Below are the code and all the weights of a small trained network. Each question names an input and a class and asks about switching units off, where a switched-off unit gives its printed mean instead of its output.

import numpy as np


def w(rows, s, z=0):
    codes = np.array(rows[::2]) - 128.0
    scale = np.full(codes.shape[1], s)
    scale[-1] = z or s
    return codes * scale


def norm(h):
    return h / np.sqrt((h * h).mean(-1, keepdims=True) + 1e-5)


def f(y):
    return y / 2 * (1 + np.tanh(0.7978845608 * (y + 0.044715 * y**3)))


def log_softmax(a):
    a = a - a.max(-1, keepdims=True)
    return a - np.log(np.exp(a).sum(-1, keepdims=True))


def net(x, mask):
    res = np.array(x, float).reshape(1, 6) / 4 @ E
    u = 0
    for l in range(3):
        y = f(norm(res) @ A[l][:, :-1].T + A[l][:, -1])
        res = res + np.where(mask[u : u + 9], y, B[l][:, -1]) @ B[l][:, :-1]
        u += 9
    return log_softmax(norm(res)[-1] @ U[:, :-1].T + U[:, -1])


A, B = {}, {}
E = w([
[146,110,49,141,192,203,106],'x0',
[214,59,166,119,181,169,159],'x1',
[92,97,176,74,65,89,204],'x2',
[110,92,131,194,172,175,151],'x3',
[125,108,152,128,140,166,246],'x4',
[148,153,23,254,133,98,121],'x5',
],0.00055)
A[0] = w([
[64,147,182,93,115,145,156,64],'0.n0',
[160,106,133,114,147,176,181,238],'0.n1',
[127,127,105,132,160,86,130,46],'0.n2',
[115,174,141,90,126,161,76,30],'0.n3',
[110,127,180,105,58,134,148,184],'0.n4',
[112,158,139,122,135,140,115,20],'0.n5',
[53,185,131,70,47,124,205,192],'0.n6',
[146,117,111,146,192,95,131,82],'0.n7',
[39,165,182,88,7,43,140,255],'0.n8',
],0.0015,0.00063)
B[0] = w([
[158,115,102,166,191,148,133,123],'0.n0',
[140,106,156,87,128,55,164,181],'0.n1',
[149,99,129,126,72,164,113,100],'0.n2',
[64,161,137,163,140,154,118,104],'0.n3',
[152,131,122,144,241,140,126,168],'0.n4',
[111,151,102,135,165,158,143,92],'0.n5',
[227,86,129,152,189,110,134,189],'0.n6',
[150,98,116,121,65,108,132,116],'0.n7',
[247,81,170,110,255,79,158,255],'0.n8',
],0.0013,0.00085)
A[1] = w([
[110,164,153,123,127,141,67,204],'1.n0',
[141,110,135,145,132,177,210,234],'1.n1',
[127,151,153,53,132,130,90,220],'1.n2',
[93,171,155,81,121,77,129,224],'1.n3',
[115,59,97,192,136,174,250,146],'1.n4',
[75,190,50,175,88,61,135,255],'1.n5',
[91,167,76,110,97,91,168,135],'1.n6',
[184,57,190,138,166,170,100,188],'1.n7',
[179,63,176,37,161,190,183,251],'1.n8',
],0.002,0.0008)
B[1] = w([
[105,142,140,97,150,109,231,152],'1.n0',
[110,96,189,101,155,89,159,179],'1.n1',
[113,134,151,151,156,105,191,169],'1.n2',
[157,106,150,146,169,127,150,161],'1.n3',
[72,59,175,99,112,144,157,176],'1.n4',
[195,57,151,111,154,156,145,181],'1.n5',
[165,102,147,159,171,153,91,119],'1.n6',
[152,119,108,119,100,69,152,194],'1.n7',
[181,132,164,161,185,4,143,248],'1.n8',
],0.0018,0.0014)
A[2] = w([
[112,144,186,210,100,111,141,250],'2.n0',
[184,121,94,136,126,132,121,80],'2.n1',
[143,210,119,1,106,50,32,104],'2.n2',
[70,202,97,77,103,115,57,171],'2.n3',
[149,100,216,176,137,93,221,235],'2.n4',
[35,239,113,97,173,172,86,75],'2.n5',
[127,190,175,91,96,57,56,165],'2.n6',
[132,156,113,127,142,146,149,19],'2.n7',
[152,133,26,146,235,196,69,254],'2.n8',
],0.0019,0.00085)
B[2] = w([
[154,106,184,6,174,101,160,169],'2.n0',
[146,163,103,153,97,104,111,128],'2.n1',
[81,59,199,150,183,147,216,148],'2.n2',
[112,127,196,56,132,148,181,113],'2.n3',
[117,183,219,24,216,89,149,251],'2.n4',
[82,207,148,48,77,159,99,97],'2.n5',
[142,54,148,90,180,127,213,152],'2.n6',
[89,127,101,135,89,158,63,100],'2.n7',
[159,163,156,113,64,46,122,193],'2.n8',
],0.0016,0.0017)
U = w([
[169,77,254,64,238,27,233,226],'0',
[23,220,148,47,74,221,79,57],'1',
[38,49,112,185,119,235,187,2],'2',
[197,153,18,215,46,122,46,177],'3',
],0.0056,0.0037)

Each question gives the input, the list of numbers given to net, and the class t.
The units are the neurons (one row each of A and B). Each row of codes is followed by its name. A weight is (code - 128) times the scale printed after its matrix; where a second scale follows, it is the last column's (A, B and U).
mask holds one flag per neuron, layer by layer. A switched-off neuron (its flag False) gives its mean, the last column of its row in B, instead of its output. The means were averaged over made-up inputs and are rounded, as every weight is.
A unit's drop is (log p(t) with every unit on - log p(t) with that unit switched off) / (log p(t) with every unit on - log p(t) with every unit switched off).
unit that matters most: the unit with the biggest drop
top k neurons: the k neurons with the biggest drops, biggest first
k most important neurons of layer l: the k neurons of layer l with the biggest drops, biggest first
drop when u is switched off: that unit's drop, to one decimal
input [-3,-5,-4,5,7,6], class 2: top 2 neurons -> 1.n8, 1.n4
input [6,-1,2,1,4,6], class 2: top 2 neurons -> 1.n4, 1.n8
input [5,2,-3,1,5,2], class 2: unit that matters most -> 0.n8
input [6,-8,-7,-5,6,-1], class 3: 3 most important neurons of layer 2 -> 2.n4, 2.n8, 2.n0
input [0,-2,1,5,6,7], class 2: top 3 neurons -> 1.n8, 0.n8, 1.n4
input [8,-8,-2,4,-1,-3], class 1: top 2 neurons -> 2.n5, 2.n3
input [1,-8,5,5,-1,5], class 3: 2 most important neurons of layer 2 -> 2.n2, 2.n6
input [4,7,8,-8,-7,7], class 3: top 2 neurons -> 2.n4, 1.n8
input [-4,-6,-7,1,-4,0], class 1: top 4 neurons -> 1.n8, 2.n5, 2.n3, 1.n0
input [-2,5,-3,5,2,8], class 2: 4 most important neurons of layer 0 -> 0.n8, 0.n6, 0.n4, 0.n0
input [-3,-5,-8,-3,-3,0], class 1: 3 most important neurons of layer 2 -> 2.n5, 2.n3, 2.n4
input [5,-1,-4,-4,-5,-4], class 1: top 4 neurons -> 1.n8, 2.n5, 0.n8, 2.n4
input [6,-2,1,-2,-2,-3], class 1: 3 most important neurons of layer 2 -> 2.n5, 2.n4, 2.n0
input [4,2,-7,-8,-5,1], class 1: top 2 neurons -> 1.n8, 2.n5
input [6,0,0,6,8,4], class 2: top 2 neurons -> 0.n8, 1.n8
input [0,-2,7,-4,-5,6], class 3: 3 most important neurons of layer 1 -> 1.n8, 1.n1, 1.n5
input [5,-8,-6,-4,6,-2], class 3: top 2 neurons -> 2.n4, 1.n5
input [5,-5,-4,-6,-5,0], class 1: 3 most important neurons of layer 1 -> 1.n8, 1.n0, 1.n7
input [0,1,-5,4,-5,-3], class 1: top 2 neurons -> 0.n8, 1.n8
input [8,-1,-3,-4,-2,0], class 1: 2 most important neurons of layer 0 -> 0.n8, 0.n6
input [6,-1,-1,0,-7,-2], class 1: drop when 2.n5 is switched off -> 0.2
input [7,0,-1,8,-4,1], class 3: drop when 2.n8 is switched off -> 0.1
input [5,5,-7,3,1,1], class 3: drop when 0.n8 is switched off -> 0.1
